Here is a tiny trained network, its code and every weight. The questions are about switching its units off for an input and a class, where a switched-off unit gives its printed mean instead of its output.

import numpy as np


def w(rows, s, z=0):
    codes = np.array(rows[::2]) - 128.0
    scale = np.full(codes.shape[1], s)
    scale[-1] = z or s
    return codes * scale


def f(y):
    return np.maximum(y, 0)


def log_softmax(a):
    a = a - a.max(-1, keepdims=True)
    return a - np.log(np.exp(a).sum(-1, keepdims=True))


def net(x, mask):
    res = np.array(x, float).reshape(1, 6) / 4 @ E
    y = f(res @ A[0][:, :-1].T + A[0][:, -1])
    res = res + np.where(mask, y, B[0][:, -1]) @ B[0][:, :-1]
    return log_softmax(res[-1] @ U[:, :-1].T + U[:, -1])


A, B = {}, {}
E = w([
[114,161,239,73,182,145,39,144,137],'x0',
[137,171,127,228,169,67,248,212,181],'x1',
[91,74,94,199,107,118,139,109,5],'x2',
[179,127,146,68,211,253,199,129,54],'x3',
[59,179,135,110,163,65,198,119,145],'x4',
[202,198,152,121,103,102,141,149,89],'x5',
],0.0065)
A[0] = w([
[193,159,140,142,149,169,177,148,89,181],'neuron 0',
[175,146,134,145,140,103,118,129,150,134],'neuron 1',
[129,79,42,223,21,37,196,130,69,242],'neuron 2',
[171,65,104,133,80,217,23,112,115,83],'neuron 3',
[80,89,145,177,89,38,1,116,129,170],'neuron 4',
[89,154,169,58,140,132,104,115,141,124],'neuron 5',
[111,167,178,89,173,118,89,138,133,145],'neuron 6',
[164,178,136,81,86,135,138,120,183,253],'neuron 7',
[179,97,140,148,176,255,198,149,69,230],'neuron 8',
[112,114,117,216,177,31,168,160,229,208],'neuron 9',
[159,187,135,102,66,64,99,121,172,175],'neuron 10',
],0.0099,0.0028)
B[0] = w([
[135,156,130,130,118,123,86,173,90,175],'neuron 0',
[136,143,155,85,140,123,125,156,132,153],'neuron 1',
[147,167,66,138,164,98,213,54,52,251],'neuron 2',
[109,85,44,73,129,157,56,132,192,210],'neuron 3',
[206,160,90,136,151,131,99,160,83,228],'neuron 4',
[197,95,142,250,137,116,124,87,137,171],'neuron 5',
[152,141,182,160,137,103,142,112,117,173],'neuron 6',
[126,109,78,150,133,143,56,209,107,186],'neuron 7',
[202,133,89,168,135,112,59,141,134,204],'neuron 8',
[86,126,121,181,71,162,192,198,201,239],'neuron 9',
[153,147,131,129,160,132,95,163,89,191],'neuron 10',
],0.015,0.013)
U = w([
[119,90,206,130,131,90,132,80,117,37],'0',
[71,106,203,51,91,106,131,127,130,4],'1',
[116,2,91,74,106,185,68,127,184,206],'2',
[110,135,191,136,84,127,129,225,170,120],'3',
[223,158,89,150,151,75,117,150,39,218],'4',
[36,90,90,140,68,113,209,100,163,87],'5',
],0.0076,0.002)

Each question gives the input, the list of numbers given to net, and the class t.
The units are the neurons (one row each of A and B). Each row of codes is followed by its name. A weight is (code - 128) times the scale printed after its matrix; where a second scale follows, it is the last column's (A, B and U).
mask holds one flag per neuron, in row order. A switched-off neuron (its flag False) gives its mean, the last column of its row in B, instead of its output. The means were averaged over made-up inputs and are rounded, as every weight is.
A unit's drop is (log p(t) with every unit on - log p(t) with that unit switched off) / (log p(t) with every unit on - log p(t) with every unit switched off).
The circuit of an input: a set's keep is (log p(t) with only the set's units on - log p(t) with every unit switched off) / (log p(t) with every unit on - log p(t) with every unit switched off). Starting from all 11 units, units are removed one at a time, each time the one whose removal leaves the highest keep (on an exact tie, the one counted first), for as long as the keep stays at least 0.8.
units of the circuit, in order: the units of the circuit, biggest drop first
k most important neurons: the k neurons with the biggest drops, biggest first
drop when u is switched off: that unit's drop, to one decimal
input [5,-2,-8,5,-4,-8], class 2: units of the circuit, in order : [neuron 3]
input [8,3,1,4,4,-7], class 0: 4 most important neurons : [neuron 4; neuron 2; neuron 7; neuron 10]
input [-3,7,-1,-8,3,-3], class 5: 2 most important neurons : [neuron 9; neuron 2]
input [-4,2,-4,-3,-2,-5], class 5: units of the circuit, in order : [neuron 9; neuron 8]
input [-2,-8,4,7,2,3], class 2: units of the circuit, in order : [neuron 2; neuron 3]
input [2,0,-5,-4,8,-1], class 3: 2 most important neurons : [neuron 2; neuron 9]
input [-8,-1,-6,-2,-5,-3], class 2: units of the circuit, in order : [neuron 4; neuron 3]
input [-7,1,-8,2,0,-8], class 5: 3 most important neurons : [neuron 3; neuron 4; neuron 10]
input [0,5,-2,3,1,3], class 3: units of the circuit, in order : [neuron 2; neuron 4]
input [1,3,3,-7,7,-7], class 5: 2 most important neurons : [neuron 9; neuron 8]
input [-1,3,-8,2,-2,-4], class 3: 2 most important neurons : [neuron 2; neuron 3]
input [-1,4,-2,1,2,-2], class 5: 2 most important neurons : [neuron 4; neuron 10]
input [-1,0,-8,-7,7,8], class 3: 2 most important neurons : [neuron 9; neuron 2]
input [7,-6,-2,1,-6,7], class 2: 2 most important neurons : [neuron 3; neuron 2]
input [0,5,-5,-5,-4,1], class 3: units of the circuit, in order : [neuron 9]
input [5,-4,-3,2,0,-3], class 2: 3 most important neurons : [neuron 2; neuron 4; neuron 3]
input [-4,-3,-8,-5,-4,2], class 2: drop when neuron 8 is switched off : 0.2
input [6,7,-4,-4,5,0], class 3: drop when neuron 3 is switched off : 0.0
input [4,-5,-3,0,-6,-3], class 2: drop when neuron 3 is switched off : 0.3
input [3,4,-8,1,-4,-3], class 3: most important neuron : [neuron 2]
